(in the rows, 128 means zero)
Rows near named flat spaces through zero (a row that begins with a name and a colon came from that space)
dt-rr: 108 122 106 140 117 106 140 95 156 130 136 132 141 148 105 165 140 121 158 137 115
zp-pg: 129 124 130 151 132 141 137 99 172 177 132 120 140 134 140 201 158 99 112 130 87
dt-rr: 95 132 93 117 134 154 149 112 151 153 106 134 142 141 125 126 129 151 125 124 108
nb-tb: 125 126 91 139 164 159 157 146 105 153 121 111 157 106 151 129 96 127 114 134 130
nb-tb: 143 110 122 164 131 117 134 119 118 96 134 115 126 117 107 132 122 108 121 129 152
dt-rr: 104 134 88 100 152 179 156 121 133 192 86 132 139 137 148 122 121 173 108 119 82
zp-pg: 125 140 137 129 161 118 167 124 107 172 151 155 113 91 172 124 111 118 152 161 113
zp-pg: 144 102 133 113 101 138 61 172 118 105 106 105 107 117 140 127 121 135 117 108 181
bs-zf: 120 126 123 145 143 164 134 151 135 125 125 118 130 95 152 110 114 110 94 127 161
zp-pg: 149 120 140 150 130 128 142 117 150 137 149 134 121 136 140 155 139 104 119 132 93
nb-tb: 126 123 94 78 99 85 118 146 104 90 136 153 129 186 107 91 100 182 202 128 105
bs-zf: 150 133 133 126 132 104 150 107 132 157 153 140 140 164 129 168 139 125 153 138 54
zp-pg: 85 160 109 113 131 120 118 100 97 126 83 90 185 130 55 132 142 155 125 115 173
bs-zf: 123 137 122 130 151 160 160 145 136 145 139 142 129 114 166 102 111 123 111 136 111
nb-tb: 88 106 117 114 105 150 86 130 167 154 94 132 89 98 155 144 139 136 131 125 178
nb-tb: 159 110 123 168 156 128 150 137 118 155 158 116 135 98 168 177 110 83 127 149 117
nb-tb: 147 125 135 146 135 116 143 129 120 115 150 131 128 126 130 127 121 111 131 136 119
bs-zf: 124 159 133 121 141 153 150 144 135 126 139 124 169 147 128 106 127 125 102 121 101
bs-zf: 119 116 85 109 124 94 102 113 75 140 90 96 155 135 84 167 117 165 171 125 154
bs-zf: 111 111 108 118 113 115 101 137 136 143 125 125 123 118 144 163 122 127 165 138 155
dt-rr: 120 130 142 138 125 139 115 125 139 125 118 119 122 109 125 130 141 116 106 123 157
dt-rr: 75 167 125 102 129 169 152 104 178 159 105 143 151 152 117 107 157 151 101 116 94
nb-tb: 127 101 110 132 106 118 100 135 144 120 127 121 118 132 132 159 126 122 150 128 147
bs-zf: 156 149 169 142 122 132 132 122 161 126 158 121 155 163 120 158 163 94 95 118 74
nb-tb: 111 132 102 109 120 144 133 157 136 96 130 138 140 149 129 78 105 148 134 121 132
bs-zf: 117 116 115 118 120 128 95 134 118 141 103 110 126 113 128 151 127 137 136 124 164
dt-rr: 98 135 109 140 133 129 132 118 132 127 120 112 155 113 110 141 128 118 130 133 163
zp-pg: 132 89 85 117 117 113 134 108 123 132 109 151 89 152 124 126 112 171 168 128 99
bs-zf: 107 124 70 154 141 111 158 143 112 90 154 113 179 122 112 126 85 110 164 148 165
dt-rr: 82 134 116 132 117 133 126 111 167 131 121 130 135 118 120 139 142 119 134 133 158
dt-rr: 113 173 195 110 117 131 116 118 162 143 139 141 128 129 129 123 175 111 103 124 117
bs-zf: 142 149 134 144 143 126 160 114 101 83 130 119 155 147 76 81 127 134 98 115 118
nb-tb: 166 78 128 187 144 68 144 96 86 119 152 135 72 73 134 163 107 93 170 164 162
dt-rr: 125 135 162 132 123 138 103 140 133 119 125 121 114 97 137 117 140 109 101 124 172
zp-pg: 157 83 118 133 96 122 97 134 142 91 120 133 86 154 122 127 127 141 132 111 124
zp-pg: 142 112 148 159 137 90 160 90 126 132 156 162 77 103 139 133 130 107 155 156 117
dt-rr: 100 140 146 129 116 151 121 111 173 131 114 132 120 125 119 123 159 122 98 117 140
zp-pg: 85 136 88 108 134 115 163 93 122 138 109 153 128 139 103 100 118 171 167 138 118
nb-tb: 154 141 153 144 124 126 121 120 139 125 141 102 163 155 104 170 156 102 100 115 98
zp-pg: 92 137 112 143 117 119 163 71 176 113 127 146 137 161 78 126 155 133 135 127 104
124 146 145 85 115 117 119 117 121 138 113 147 118 160 112 105 144 169 141 118 94 : bs-zf
161 133 173 133 116 100 110 142 115 93 158 132 115 129 126 118 134 107 130 129 134 : dt-rr
129 107 129 153 122 115 135 123 138 98 143 145 92 107 133 111 119 112 138 139 155 : bs-zf
153 128 152 140 109 91 122 136 122 66 164 134 125 148 104 107 127 110 143 129 133 : dt-rr
159 103 92 148 150 150 141 137 84 108 101 100 138 129 109 109 99 147 96 110 130 : dt-rr
176 81 91 126 121 115 135 125 108 119 123 140 98 173 127 131 105 164 152 119 66 : zp-pg
114 132 142 116 93 131 105 137 167 80 131 141 116 154 110 93 143 132 122 112 142 : nb-tb
144 115 131 130 154 97 121 116 61 178 113 117 107 75 145 166 114 131 157 150 154 : zp-pg
120 134 147 127 123 142 123 107 157 153 115 131 118 129 128 146 158 126 106 121 113 : dt-rr
130 122 120 150 127 122 132 133 142 116 150 120 143 125 131 150 124 99 134 136 137 : bs-zf
79 145 100 53 110 123 105 114 103 143 66 141 124 156 91 83 129 218 161 111 134 : nb-tb
106 134 123 148 112 131 152 87 188 110 135 140 138 165 92 136 159 118 118 121 97 : zp-pg
107 135 96 88 120 110 102 129 96 150 98 107 163 147 104 154 122 167 166 123 135 : bs-zf
115 146 140 108 111 148 114 141 161 119 126 130 141 153 126 114 145 132 110 113 118 : nb-tb
158 99 163 153 130 141 112 108 129 140 106 131 63 92 141 133 148 119 87 119 141 : bs-zf
137 145 125 116 146 142 143 126 112 160 119 117 157 143 128 140 130 140 113 122 88 : bs-zf
114 137 124 140 151 151 141 108 110 143 95 110 136 100 110 118 133 135 91 121 152 : nb-tb
154 121 165 175 149 99 173 88 142 152 176 158 91 100 155 161 142 78 138 161 91 : zp-pg
92 144 127 97 99 177 88 181 176 100 117 121 147 139 142 91 132 132 98 104 166 : zp-pg
148 131 131 144 162 112 175 127 88 129 155 148 116 105 147 99 99 121 142 152 112 : nb-tb

Rows near named flat spaces through zero
pn-dl: 131 100 156 182 138 180 117 169 134 102 154 92 115 130 164 115 136 90 99 128 160
mg-bc: 110 181 146 116 136 136 133 123 140 132 136 146 165 152 132 103 161 113 120 101 140
mg-bc: 152 154 111 124 149 111 148 112 139 125 105 147 184 155 167 117 186 86 158 73 154
gh-qd: 99 147 137 93 125 118 136 117 117 153 128 142 104 136 94 137 108 177 107 144 102
pn-dl: 135 166 125 105 96 120 102 107 151 142 142 141 165 100 94 118 128 111 138 126 102
gh-qd: 141 92 125 142 126 124 165 152 117 118 127 125 45 109 158 157 92 158 113 150 161
gh-qd: 126 141 167 113 136 162 142 115 125 75 149 89 139 146 124 141 137 136 125 118 166
mg-bc: 115 104 144 149 136 156 103 159 119 134 146 124 88 112 136 123 107 124 88 152 133
gh-qd: 150 63 103 127 141 110 113 122 106 178 95 107 114 134 117 155 118 142 130 134 76
sb-cq: 132 147 125 108 129 122 129 118 132 124 130 146 132 119 131 130 134 122 126 119 139
gh-qd: 159 135 126 107 141 121 150 122 132 150 119 140 116 129 160 146 152 113 112 94 149
sb-cq: 123 116 117 122 122 146 163 119 145 89 133 91 131 153 123 153 160 117 93 110 94
gh-qd: 119 161 123 156 112 113 142 114 144 94 119 118 212 161 117 93 152 119 206 114 133
gh-qd: 74 114 112 150 108 123 79 147 121 143 136 148 114 105 78 99 80 152 119 191 66
pn-dl: 123 132 108 98 130 103 103 94 117 128 111 140 168 127 92 129 126 139 161 133 99
pn-dl: 151 126 117 110 121 112 142 106 130 123 117 120 139 126 123 147 132 133 151 117 126
pn-dl: 142 137 120 119 102 125 109 106 145 114 135 113 170 112 99 128 131 111 153 127 104
sb-cq: 117 121 125 121 134 121 158 133 117 114 124 135 84 131 137 145 112 158 116 140 142
pn-dl: 100 139 146 133 142 125 146 133 111 127 122 131 120 157 126 118 117 167 140 138 146
sb-cq: 171 113 102 148 115 128 152 121 160 121 116 95 172 144 151 138 181 74 140 82 106
gh-qd: 160 90 145 98 156 154 104 107 111 139 124 82 139 139 123 163 147 116 105 105 116
mg-bc: 131 108 120 117 116 122 118 116 123 133 125 112 125 119 99 144 110 145 133 144 95
pn-dl: 116 127 116 116 117 121 127 108 128 103 125 116 150 134 97 134 126 140 144 138 100
sb-cq: 156 117 120 121 151 92 133 127 100 151 100 165 99 112 162 135 105 149 168 130 184
mg-bc: 128 117 145 122 136 119 130 139 106 170 123 138 77 120 129 138 91 171 121 148 141
sb-cq: 125 135 105 77 133 104 108 106 114 127 123 173 104 91 113 144 108 141 116 144 124
sb-cq: 163 124 129 117 127 116 95 117 124 168 121 133 145 105 125 129 122 116 151 121 130
pn-dl: 167 94 80 118 118 70 178 104 121 136 83 127 113 130 136 167 120 159 181 122 116
sb-cq: 154 143 82 168 83 102 174 147 180 128 125 149 128 109 164 118 152 82 137 107 117
mg-bc: 116 143 147 143 166 139 105 151 108 118 133 167 120 122 171 97 127 112 129 129 201
sb-cq: 120 128 104 103 128 115 102 114 124 123 125 154 129 105 110 131 121 123 120 140 107
mg-bc: 137 103 105 131 143 119 137 131 120 112 114 136 110 124 152 140 132 119 126 126 139
mg-bc: 161 93 112 135 146 113 139 134 117 157 103 130 107 130 162 145 135 121 131 112 137
mg-bc: 115 157 154 127 142 151 59 119 125 124 145 134 199 125 109 87 142 93 146 124 139
gh-qd: 106 140 144 116 121 137 143 144 123 116 150 145 62 107 129 138 94 159 88 155 150
pn-dl: 116 141 132 134 120 122 107 121 126 130 128 130 161 129 104 108 119 135 161 139 119
sb-cq: 140 144 108 98 119 136 120 99 153 105 134 121 175 126 115 138 172 82 109 97 93
mg-bc: 124 144 156 154 106 138 185 164 146 160 144 120 67 138 150 130 114 155 94 128 142
gh-qd: 123 122 133 131 148 152 157 138 130 92 135 117 109 147 160 139 154 113 90 110 151
pn-dl: 121 123 146 175 126 134 146 160 127 134 131 119 110 141 149 109 113 141 143 139 155
92 127 126 105 144 124 164 119 110 103 119 127 102 160 116 146 126 173 109 137 119 : pn-dl
119 164 122 74 123 122 116 104 132 117 141 163 122 100 109 137 125 129 101 130 125 : sb-cq
109 86 129 154 104 137 119 152 124 150 137 99 82 117 95 136 84 161 104 174 74 : sb-cq
88 146 151 107 149 153 118 125 116 107 142 129 130 148 113 122 135 139 93 132 129 : pn-dl
113 130 122 132 125 126 114 129 128 134 127 134 139 129 113 117 126 128 128 137 106 : gh-qd
123 143 138 131 123 130 155 138 135 141 132 131 108 138 137 128 130 139 112 122 134 : mg-bc
133 134 130 130 116 122 166 134 136 130 129 126 100 132 138 140 124 144 121 124 136 : pn-dl
83 123 159 153 128 145 72 151 107 153 144 128 123 122 90 93 81 159 129 179 112 : sb-cq
158 119 125 132 117 103 148 122 125 150 112 122 122 125 133 140 114 148 168 126 139 : mg-bc
114 156 167 162 113 153 134 161 141 130 158 125 111 124 140 101 113 130 118 138 163 : mg-bc
183 99 123 167 118 133 125 138 148 162 119 91 159 132 154 128 156 80 149 95 117 : mg-bc
139 136 147 114 148 154 122 138 130 139 143 136 106 121 158 134 146 102 77 107 155 : pn-dl
110 170 118 34 124 89 180 57 116 103 107 133 143 159 73 172 132 200 147 118 102 : pn-dl
82 87 107 162 151 125 137 161 105 123 112 141 80 148 139 121 112 153 103 160 109 : pn-dl
133 125 87 116 88 99 146 110 148 121 121 129 128 110 99 146 120 136 137 138 75 : pn-dl
154 89 123 132 134 131 106 128 119 144 121 110 121 115 131 143 121 118 128 130 119 : gh-qd
99 138 116 142 90 114 179 137 145 114 132 123 98 136 107 132 107 169 127 152 98 : pn-dl

Rows near named flat spaces through zero
pcqh: 143 137 174 186 111 90 155 138 127 114 123 153 109 71 76 79 87 122 180 113 174
tgcg: 129 111 108 135 148 189 116 155 102 133 125 88 135 165 120 148 130 151 70 140 105
pcqh: 139 143 149 128 132 122 171 132 117 126 122 139 133 123 128 137 124 132 114 119 120
tgcg: 110 129 110 93 125 113 122 101 109 140 130 135 101 133 113 130 134 122 163 112 125
tgcg: 150 127 153 140 165 105 124 126 132 142 112 145 130 102 129 124 145 143 110 109 120
dqhg: 149 148 130 155 103 104 151 140 147 124 138 126 107 97 137 118 109 115 157 115 144
dcmn: 148 121 117 84 55 110 96 144 146 210 133 146 97 40 121 83 137 113 85 81 129
tgcg: 144 144 140 137 121 171 185 128 104 93 143 137 157 162 121 141 112 144 144 141 164
pcqh: 116 128 124 78 129 132 127 127 103 134 107 120 139 147 146 133 134 124 90 131 121
dqhg: 158 130 140 156 132 140 124 136 180 151 158 158 153 91 131 130 142 152 109 102 130
dqhg: 123 143 142 113 128 71 124 95 164 97 116 159 128 108 156 153 156 66 156 123 86
pcqh: 128 138 163 128 161 114 136 130 112 130 114 144 139 114 99 117 110 144 130 108 144
gdds: 156 123 131 132 134 159 129 120 111 120 133 130 132 142 130 142 151 131 138 145 129
gdds: 128 140 111 147 109 108 112 142 149 94 112 114 101 92 118 134 112 64 120 88 102
dqhg: 139 109 111 152 110 104 98 150 156 153 119 100 108 105 170 103 138 127 97 144 121
gdds: 101 117 129 142 116 96 121 143 122 99 92 92 122 147 158 107 111 99 115 176 126
tgcg: 82 113 115 113 102 160 121 126 128 93 132 111 161 187 141 138 122 108 122 189 121
gdds: 116 122 128 127 97 88 148 91 130 92 107 156 102 117 125 144 160 62 141 130 73
tgcg: 143 121 112 137 146 176 111 123 144 121 150 130 145 145 128 167 158 132 114 125 100
dcmn: 119 120 144 121 128 91 147 121 134 150 117 149 146 123 153 92 129 164 111 135 161
dcmn: 134 151 118 118 101 139 142 139 136 155 161 129 112 106 109 130 103 134 153 99 139
gdds: 121 123 132 113 98 99 144 111 119 108 102 133 112 128 149 138 153 76 118 152 83
dqhg: 139 143 130 148 87 131 142 157 165 156 158 131 127 87 123 113 101 134 122 109 139
dcmn: 146 162 159 134 150 127 122 152 144 133 140 116 129 105 125 154 108 112 153 125 107
gdds: 123 166 134 114 138 162 167 127 141 109 166 128 155 167 139 193 120 121 155 142 96
dcmn: 118 120 122 145 169 123 161 101 93 103 123 122 126 188 138 131 131 171 171 157 158
tgcg: 122 120 131 117 120 124 129 109 134 147 144 149 133 131 129 120 141 146 150 141 138
dcmn: 104 158 163 125 174 121 138 130 125 124 140 123 135 146 106 165 103 128 174 142 97
pcqh: 112 107 91 162 155 98 137 102 142 144 138 134 94 137 127 131 150 168 136 102 109
pcqh: 137 127 122 172 81 129 169 122 134 135 164 132 91 121 113 127 126 129 187 153 123
dqhg: 130 130 135 96 134 112 130 120 83 106 84 117 113 136 134 132 136 92 118 133 115
dcmn: 122 129 144 122 155 102 150 96 114 103 108 164 134 129 111 130 140 126 137 104 130
dcmn: 109 134 117 90 101 125 136 117 125 161 146 148 117 114 103 123 120 133 137 99 128
gdds: 84 110 112 104 93 116 136 114 126 127 116 136 119 139 121 135 141 98 93 134 77
gdds: 77 118 144 101 113 94 93 130 111 152 113 115 110 123 101 92 99 115 158 161 131
gdds: 149 114 135 90 117 153 115 125 96 174 127 134 124 122 123 118 153 146 112 141 131
tgcg: 130 111 127 110 146 125 137 125 61 147 100 111 115 155 127 85 119 180 129 145 189
pcqh: 122 130 146 145 124 128 116 154 139 121 122 112 140 120 128 115 104 118 119 146 134
tgcg: 106 112 144 118 130 86 102 116 134 138 109 130 129 127 148 102 137 123 140 166 129
gdds: 150 158 140 120 122 129 137 127 136 129 146 140 116 100 113 151 123 103 165 103 116
pcqh: 99 105 97 108 129 61 141 112 106 139 75 134 98 117 139 87 134 141 66 76 135
tgcg: 163 119 148 132 150 99 122 107 124 171 132 154 116 103 139 99 156 173 165 132 164
dqhg: 104 136 133 118 135 138 143 109 130 130 153 157 141 138 89 137 117 145 160 112 134
dcmn: 112 117 121 117 123 118 142 110 122 127 122 147 134 137 125 117 135 140 116 120 137
dqhg: 109 128 126 135 110 139 99 168 147 138 129 92 131 121 128 123 100 111 97 144 109
dcmn: 124 165 148 119 161 124 156 123 127 122 149 134 137 142 121 158 106 140 179 121 130
pcqh: 135 105 99 165 100 96 118 135 163 144 124 122 102 98 155 99 142 130 99 117 126
pcqh: 99 106 132 87 132 99 93 111 89 150 99 123 114 137 121 87 127 135 146 152 156
pcqh: 120 100 100 105 82 111 85 114 120 140 116 119 101 120 141 86 141 106 145 149 155
dqhg: 84 107 124 105 146 128 54 148 146 180 128 110 135 117 107 108 115 147 92 125 112
dcmn: 84 104 99 113 111 157 106 109 102 114 126 126 105 149 67 147 136 95 126 122 79
dcmn: 137 142 148 145 150 136 114 136 128 103 126 118 127 124 110 149 119 100 153 133 109
dqhg: 147 166 134 121 106 126 176 129 111 93 133 124 121 132 137 140 100 101 177 125 157
pcqh: 102 135 125 137 127 152 111 151 138 100 133 104 146 146 114 137 94 109 125 138 126
dqhg: 153 140 136 133 148 153 116 141 142 124 139 125 153 127 140 139 126 138 125 125 144
tgcg: 123 136 142 129 137 128 138 128 116 91 112 121 141 149 134 140 121 106 133 149 124
gdds: 127 156 120 166 116 155 138 159 142 74 142 89 124 142 122 160 87 84 155 137 115
gdds: 132 118 118 141 120 156 157 95 128 116 153 166 128 139 96 154 158 133 144 114 107
tgcg: 130 130 117 131 108 124 126 128 142 125 136 131 127 118 134 116 121 123 138 120 148
dqhg: 118 108 123 114 137 124 93 141 105 133 92 97 117 136 138 119 136 114 86 147 107
124 127 123 135 113 156 128 150 134 131 139 111 139 137 129 130 114 132 108 142 127 : dqhg
161 129 131 145 126 119 121 152 141 152 125 110 119 103 161 117 133 137 107 132 131 : dcmn
100 148 150 116 120 76 144 131 122 106 99 125 113 113 121 125 100 81 140 124 108 : tgcg
105 143 125 139 108 139 115 152 129 102 134 95 113 131 103 139 87 84 158 141 113 : gdds
157 141 134 148 154 84 126 113 134 113 118 134 105 105 143 121 134 121 177 109 150 : dqhg
146 138 123 154 125 151 142 143 150 95 141 116 162 149 165 129 115 138 129 146 169 : dcmn
133 102 143 114 177 110 125 102 78 105 78 140 157 163 149 83 143 173 116 145 204 : tgcg
79 119 136 148 115 49 189 120 83 116 84 125 84 132 105 79 89 135 139 130 143 : pcqh
66 138 156 98 101 69 112 115 152 154 133 129 99 116 121 151 128 66 176 178 33 : tgcg
135 140 170 88 148 160 125 143 103 170 136 133 155 129 110 137 123 154 114 144 123 : pcqh
120 135 130 152 152 158 114 140 150 116 155 119 152 146 116 143 109 145 148 135 137 : dqhg
100 119 135 187 110 84 122 159 151 92 101 94 121 120 141 88 86 102 123 160 141 : pcqh
110 120 133 129 115 82 100 140 125 109 92 96 118 128 162 89 109 98 139 170 153 : tgcg
91 140 133 130 125 80 128 154 146 122 108 98 130 129 157 107 86 118 115 140 134 : gdds
81 136 150 167 122 132 143 170 163 137 149 110 150 132 105 130 77 141 107 150 100 : dcmn
139 124 100 178 122 142 178 124 132 82 129 139 128 137 117 135 126 136 104 87 140 : dcmn
111 119 124 129 133 100 124 96 152 122 132 154 128 131 137 137 155 120 146 131 105 : dqhg
142 121 98 117 149 179 131 127 108 169 151 132 115 132 91 153 145 173 94 77 107 : tgcg
102 91 95 111 93 128 79 122 145 182 148 118 118 134 145 90 142 157 133 163 146 : tgcg
145 125 109 131 126 95 85 117 146 115 117 120 108 107 157 107 138 103 162 120 157 : tgcg
158 152 136 144 134 153 172 133 112 84 129 133 143 136 122 144 112 124 136 108 156 : tgcg
157 109 132 149 122 132 155 119 114 123 111 145 123 120 132 127 164 132 88 126 111 : dqhg
128 125 129 101 116 138 91 123 121 130 126 128 123 118 115 128 135 98 143 134 122 : dcmn

Rows near named flat spaces through zero (a row that begins with a name and a colon came from that space)
zqcm: 152 127 91 139 154 189 115 130 123 130 164 154 138 140 157 137 96 182 98 115 135
zqcm: 126 127 130 130 107 161 110 124 124 133 130 124 124 130 130 121 124 131 106 117 130
blsd: 136 162 120 125 96 164 110 131 139 137 91 110 123 130 128 145 151 116 114 132 149
blsd: 84 166 145 127 154 163 94 159 95 127 130 105 136 171 136 119 95 90 140 147 106
pjrj: 130 86 96 130 91 145 98 96 122 134 141 116 105 119 109 90 142 123 128 101 111
snpz: 126 126 132 137 166 133 134 118 131 119 158 140 183 148 143 136 99 157 139 117 163
pjrj: 103 145 83 125 125 100 132 146 125 158 128 105 154 119 126 148 113 111 130 149 109
blsd: 95 142 129 136 123 64 146 98 132 132 159 145 129 131 82 117 118 107 146 131 95
blsd: 122 139 174 142 193 97 169 139 126 107 151 159 158 162 143 142 102 149 117 132 128
snpz: 111 155 150 143 154 138 135 126 123 121 163 157 143 155 127 136 97 146 106 128 121
snpz: 134 147 131 120 136 134 132 128 129 138 109 115 133 145 143 151 115 115 131 128 138
trbm: 142 141 64 131 117 158 119 127 121 161 166 153 96 125 126 124 82 149 91 123 75
trbm: 117 140 156 139 121 78 157 118 144 121 110 128 138 140 104 130 159 111 113 127 124
trbm: 143 135 133 137 149 170 112 153 139 101 109 122 176 134 150 125 152 155 135 132 189
blsd: 116 125 141 131 127 126 126 120 122 131 149 133 138 139 120 108 103 125 125 117 118
trbm: 104 69 143 135 141 59 165 126 110 131 138 117 119 127 130 133 142 121 97 121 81
trbm: 140 121 150 124 131 150 131 131 128 132 156 149 145 121 142 117 80 156 121 116 145
blsd: 120 163 139 123 175 95 151 168 123 121 120 136 129 135 136 143 113 114 153 165 111
pjrj: 147 149 96 131 88 122 137 118 160 153 100 113 159 124 116 134 141 125 106 116 151
zqcm: 154 135 81 131 67 229 64 137 142 144 99 91 165 133 131 76 133 131 106 98 171
trbm: 103 135 159 121 101 124 125 147 121 144 167 147 140 99 113 95 68 129 126 136 113
snpz: 101 122 97 136 117 126 112 115 121 136 161 128 141 117 112 126 124 135 129 130 118
snpz: 130 179 134 130 146 81 171 120 158 134 122 145 171 131 124 182 121 135 137 144 162
pjrj: 88 172 153 128 72 123 112 109 135 144 131 122 134 129 83 114 117 90 126 129 123
zqcm: 113 122 112 133 119 135 121 135 124 136 127 112 146 123 135 144 138 133 106 131 131
snpz: 136 119 130 122 158 97 154 154 126 125 132 141 127 110 142 138 118 140 141 147 121
trbm: 152 182 172 128 144 135 133 99 157 93 92 144 131 160 115 143 162 117 172 127 187
zqcm: 135 120 125 108 120 160 111 131 124 146 95 82 154 131 163 155 118 113 144 121 172
zqcm: 123 120 120 131 117 108 134 111 135 135 118 112 143 133 121 134 143 118 124 118 133
snpz: 111 146 137 142 158 96 153 116 130 121 143 143 146 152 123 155 128 134 116 132 121
trbm: 137 106 91 128 92 144 133 135 127 179 122 96 155 132 150 132 94 132 58 100 112
pjrj: 153 121 99 117 127 129 124 111 133 125 110 126 92 112 132 151 157 127 157 133 136
blsd: 95 157 125 127 185 91 136 177 106 110 116 123 108 134 132 153 148 101 159 185 89
zqcm: 157 174 94 138 139 144 141 147 147 142 118 141 149 150 134 131 109 142 98 128 126
blsd: 129 126 118 126 145 102 141 122 131 124 97 106 129 137 137 164 163 113 141 135 137
snpz: 136 111 130 134 126 127 135 109 137 123 173 165 141 105 122 120 108 171 126 117 144
pjrj: 83 114 151 125 114 116 118 109 102 139 157 121 108 130 116 129 105 105 126 126 93
zqcm: 111 72 132 133 111 128 116 130 108 122 177 148 104 88 118 91 121 155 114 124 97
pjrj: 93 143 139 130 105 121 119 93 128 136 157 132 146 125 106 145 114 123 137 125 141
blsd: 144 184 87 111 114 182 107 155 136 155 108 120 137 110 152 173 105 135 134 154 159
blsd: 160 138 117 128 131 170 117 154 135 109 130 162 99 95 138 129 146 170 125 147 142
snpz: 146 136 134 127 126 113 152 112 147 128 140 158 130 109 126 152 123 156 126 128 148
zqcm: 132 99 128 119 102 133 128 109 125 150 149 128 128 111 133 123 95 137 117 107 127
zqcm: 124 145 114 141 144 137 119 123 133 110 126 131 137 144 121 133 156 133 134 133 138
pjrj: 116 117 150 139 114 146 114 131 128 118 140 127 156 133 119 90 126 135 114 113 140
pjrj: 129 148 96 117 129 140 112 156 122 142 104 104 122 129 135 125 123 102 146 146 115
trbm: 153 186 138 116 94 157 132 120 154 154 83 115 140 142 135 162 115 112 112 121 167
pjrj: 147 95 57 134 144 105 145 116 123 152 158 137 114 130 132 125 107 147 106 112 77
trbm: 129 107 57 141 151 182 89 144 103 135 131 97 132 164 151 109 129 130 105 115 98
pjrj: 92 159 133 123 108 152 81 169 118 116 112 105 136 115 105 84 141 91 171 161 131
blsd: 117 120 111 117 102 152 116 164 114 167 142 112 147 103 148 122 73 133 99 132 114
pjrj: 125 109 117 144 80 117 129 112 143 142 136 125 150 124 98 85 136 131 85 99 117
zqcm: 133 113 131 144 106 153 116 116 128 122 120 123 113 151 117 96 153 126 84 101 110
trbm: 148 102 102 123 109 119 127 108 144 124 135 138 125 86 120 128 151 152 153 125 154
zqcm: 122 90 159 105 121 133 125 142 107 140 112 97 116 111 159 141 112 112 134 128 132
snpz: 131 160 119 117 127 138 129 133 129 145 111 120 122 130 140 166 115 118 130 141 134
snpz: 146 127 158 109 130 95 162 139 126 148 117 133 101 128 137 125 86 108 124 125 98
trbm: 121 152 181 119 98 99 149 123 146 135 123 140 141 110 110 130 111 117 132 132 149
snpz: 120 146 166 141 178 115 144 178 128 96 133 147 167 142 133 100 121 141 135 149 135
blsd: 139 144 110 120 158 131 140 140 130 139 140 138 151 123 153 163 92 149 142 141 146
89 140 109 128 145 175 73 114 96 124 168 121 125 153 123 114 97 112 169 132 116 : blsd
156 178 90 120 121 122 142 148 148 154 88 118 126 135 130 144 122 108 123 140 120 : pjrj
142 123 149 139 136 164 128 103 136 124 149 142 169 155 143 127 100 161 105 93 168 : pjrj
145 133 140 136 95 112 150 95 156 135 144 158 139 118 104 120 121 150 102 105 142 : blsd
102 122 161 124 100 88 144 127 125 140 85 87 122 135 122 144 158 81 106 128 115 : zqcm
139 149 131 123 136 124 129 174 131 118 127 150 113 107 118 88 116 127 148 155 110 : zqcm
119 106 144 112 90 175 98 85 115 145 182 146 115 100 132 135 72 151 137 107 149 : zqcm
126 84 160 103 124 84 147 131 117 139 112 104 116 106 142 131 116 102 155 127 124 : zqcm
129 128 115 119 140 115 134 158 121 129 114 123 108 108 139 143 138 124 138 155 113 : snpz
128 103 111 124 103 119 137 88 131 156 129 108 136 128 136 163 124 128 105 102 136 : pjrj
113 123 148 162 139 97 138 122 148 84 140 150 169 134 92 92 185 149 124 125 148 : snpz
110 138 124 139 115 145 105 133 131 119 135 124 154 130 110 100 139 127 130 129 139 : snpz
183 139 124 110 126 167 116 137 141 132 112 134 124 133 138 82 89 126 162 111 150 : zqcm
100 86 152 140 126 88 142 136 123 126 93 74 175 152 133 117 166 99 101 111 131 : trbm
110 113 114 133 129 136 117 155 116 126 143 126 134 105 135 128 135 145 116 145 120 : zqcm
100 110 120 130 125 160 93 121 103 131 142 103 131 144 133 118 120 116 127 118 119 : blsd
121 87 129 128 156 108 137 142 113 111 139 131 117 107 144 140 148 146 135 142 120 : trbm
129 145 112 117 141 193 89 134 113 136 121 103 143 151 159 142 99 121 149 126 155 : blsd
97 113 132 135 114 118 107 159 118 105 132 125 118 94 103 89 169 122 142 155 111 : zqcm
135 82 116 107 85 115 121 120 138 141 100 90 145 74 137 142 158 125 155 126 175 : trbm
150 139 79 143 126 140 121 169 142 125 141 150 143 110 113 72 126 155 116 138 110 : zqcm
124 136 102 126 96 154 95 133 131 137 113 102 139 124 115 99 136 108 140 125 136 : pjrj
133 119 77 150 130 164 102 141 131 116 142 131 152 127 125 100 154 160 108 125 132 : zqcm
126 111 130 114 96 145 106 113 116 137 106 100 88 126 127 124 141 96 135 119 117 : pjrj
